Below is a small trained network, with its code and all its weights. Each question gives an input and a target symbol and asks what happens when units are switched off, that is, made to give their printed mean instead of their output.

import numpy as np


def w(rows, s, z=0):
    codes = np.array(rows[::2]) - 128.0
    scale = np.full(codes.shape[1], s)
    scale[-1] = z or s
    return codes * scale


def norm(h):
    return h / np.sqrt((h * h).mean(-1, keepdims=True) + 1e-5)


def f(y):
    return y / 2 * (1 + np.tanh(0.7978845608 * (y + 0.044715 * y**3)))


def softmax(a):
    e = np.exp(a - a.max(-1, keepdims=True))
    return e / e.sum(-1, keepdims=True)


def log_softmax(a):
    a = a - a.max(-1, keepdims=True)
    return a - np.log(np.exp(a).sum(-1, keepdims=True))


def net(x, mask):
    ids = ['γδεζημπστφψω'.index(c) for c in x.split()]
    T = len(ids)
    res = E[ids] + P[:T]
    r = norm(res)
    for j in range(2):
        rows = slice(2 * j, 2 * j + 2)
        q, k, v = (r @ M[0][rows].T for M in (Q, K, V))
        z = softmax(np.where(np.tri(T) > 0, q @ k.T / 2**0.5, -1e9)) @ v
        o = O[0][rows]
        res = res + np.where(mask[j], z, o[:, -1]) @ o[:, :-1]
    y = f(norm(res) @ A[0][:, :-1].T + A[0][:, -1])
    res = res + np.where(mask[2:10], y, B[0][:, -1]) @ B[0][:, :-1]
    return log_softmax(norm(res)[-1] @ U[:, :-1].T + U[:, -1])


Q, K, V, O, A, B = {}, {}, {}, {}, {}, {}
E = w([
[170,141,136],'γ',
[219,92,69],'δ',
[174,83,247],'ε',
[167,228,54],'ζ',
[168,142,139],'η',
[13,216,223],'μ',
[185,132,113],'π',
[196,135,152],'σ',
[187,92,107],'τ',
[188,113,244],'φ',
[178,144,125],'ψ',
[178,144,134],'ω',
],0.014)
P = w([
[229,2,121],'0',
[177,192,107],'1',
[155,194,96],'2',
[139,187,91],'3',
[111,164,76],'4',
[98,153,71],'5',
[85,142,66],'6',
[79,137,60],'7',
],0.0093)
Q[0] = w([
[37,254,83],'H1',
[136,108,139],'H1',
[88,99,142],'H2',
[168,101,139],'H2',
],0.0098)
K[0] = w([
[1,225,203],'H1',
[174,133,130],'H1',
[206,195,193],'H2',
[178,238,90],'H2',
],0.0085)
V[0] = w([
[251,146,119],'H1',
[64,164,159],'H1',
[30,192,86],'H2',
[106,94,151],'H2',
],0.011)
O[0] = w([
[81,39,126,254],'H1',
[132,249,111,82],'H1',
[50,200,104,52],'H2',
[76,115,101,82],'H2',
],0.013,0.0095)
A[0] = w([
[104,9,225,216],'N1',
[36,220,77,241],'N2',
[41,37,215,221],'N3',
[120,55,103,94],'N4',
[227,112,193,6],'N5',
[162,108,81,206],'N6',
[110,103,188,12],'N7',
[128,104,127,78],'N8',
],0.012,0.002)
B[0] = w([
[68,52,55,249],'N1',
[157,119,80,146],'N2',
[51,74,68,205],'N3',
[152,73,177,189],'N4',
[62,124,94,153],'N5',
[2,161,195,166],'N6',
[81,122,154,134],'N7',
[162,153,81,138],'N8',
],0.0083,0.014)
U = w([
[199,79,83,220],'γ',
[40,164,135,205],'δ',
[57,159,3,2],'ε',
[128,143,132,34],'ζ',
[139,150,120,88],'η',
[132,145,166,66],'μ',
[122,146,144,51],'π',
[132,152,124,108],'σ',
[129,144,150,52],'τ',
[157,185,188,252],'φ',
[128,142,140,45],'ψ',
[128,144,134,36],'ω',
],0.017,0.0096)

Each question gives the input, a string of symbols that net reads in full, and the target symbol t.
The units are the heads (2 rows each of Q, K, V and O) and the neurons (one row each of A and B). Each row of codes is followed by its name. A weight is (code - 128) times the scale printed after its matrix; where a second scale follows, it is the last column's (O, A, B and U).
mask holds one flag per unit, heads first, then neurons. A switched-off unit (its flag False) gives its mean, the last column of its rows in O or B, instead of its output. The means were averaged over made-up inputs and are rounded, as every weight is.
A unit's drop is (log p(t) with every unit on - log p(t) with that unit switched off) / (log p(t) with every unit on - log p(t) with every unit switched off).
The circuit of an input: a set's keep is (log p(t) with only the set's units on - log p(t) with every unit switched off) / (log p(t) with every unit on - log p(t) with every unit switched off). Starting from all 10 units, units are removed one at a time, each time the one whose removal leaves the highest keep (on an exact tie, the one counted first), for as long as the keep stays at least 0.8.
circuit, biggest first: the units of the circuit, biggest drop first
top k neurons: the k neurons with the biggest drops, biggest first
which heads matter: for each layer, one digit per head in row order, 1 if its drop is at least 0.15 and else 0, layers parted by /
drop of u: that unit's drop, to one decimal
input ζ η ζ ζ η ψ φ ζ, target ε: which heads matter : 11
input μ ζ γ ζ φ π, target δ: which heads matter : 11
input ζ δ τ ε ζ μ ζ η, target φ: circuit, biggest first : [H1 N1]
input ε η π η ζ ζ, target δ: which heads matter : 11
input μ η ψ, target φ: which heads matter : 10
input ψ ψ ζ ζ ω ζ, target ε: top 3 neurons : [N6 N2 N1]
input τ μ φ ζ ε ζ π, target δ: circuit, biggest first : [N6 H1 H2 N1]
input μ ζ ζ ε ζ ε γ η, target φ: circuit, biggest first : [H1 N1 N3]
input φ φ ζ ζ, target δ: top 4 neurons : [N6 N1 N2 N3]
input σ μ ω ω, target φ: circuit, biggest first : [N1 H1 N3]
input ζ ζ φ μ ψ, target φ: circuit, biggest first : [H1 N1]
input γ ζ φ π γ ζ μ ω, target φ: drop of N1 : 0.6
input ζ ω γ ε γ φ μ, target φ: drop of N3 : 0.1
input γ π μ ζ η ζ, target φ: drop of H1 : 1.1
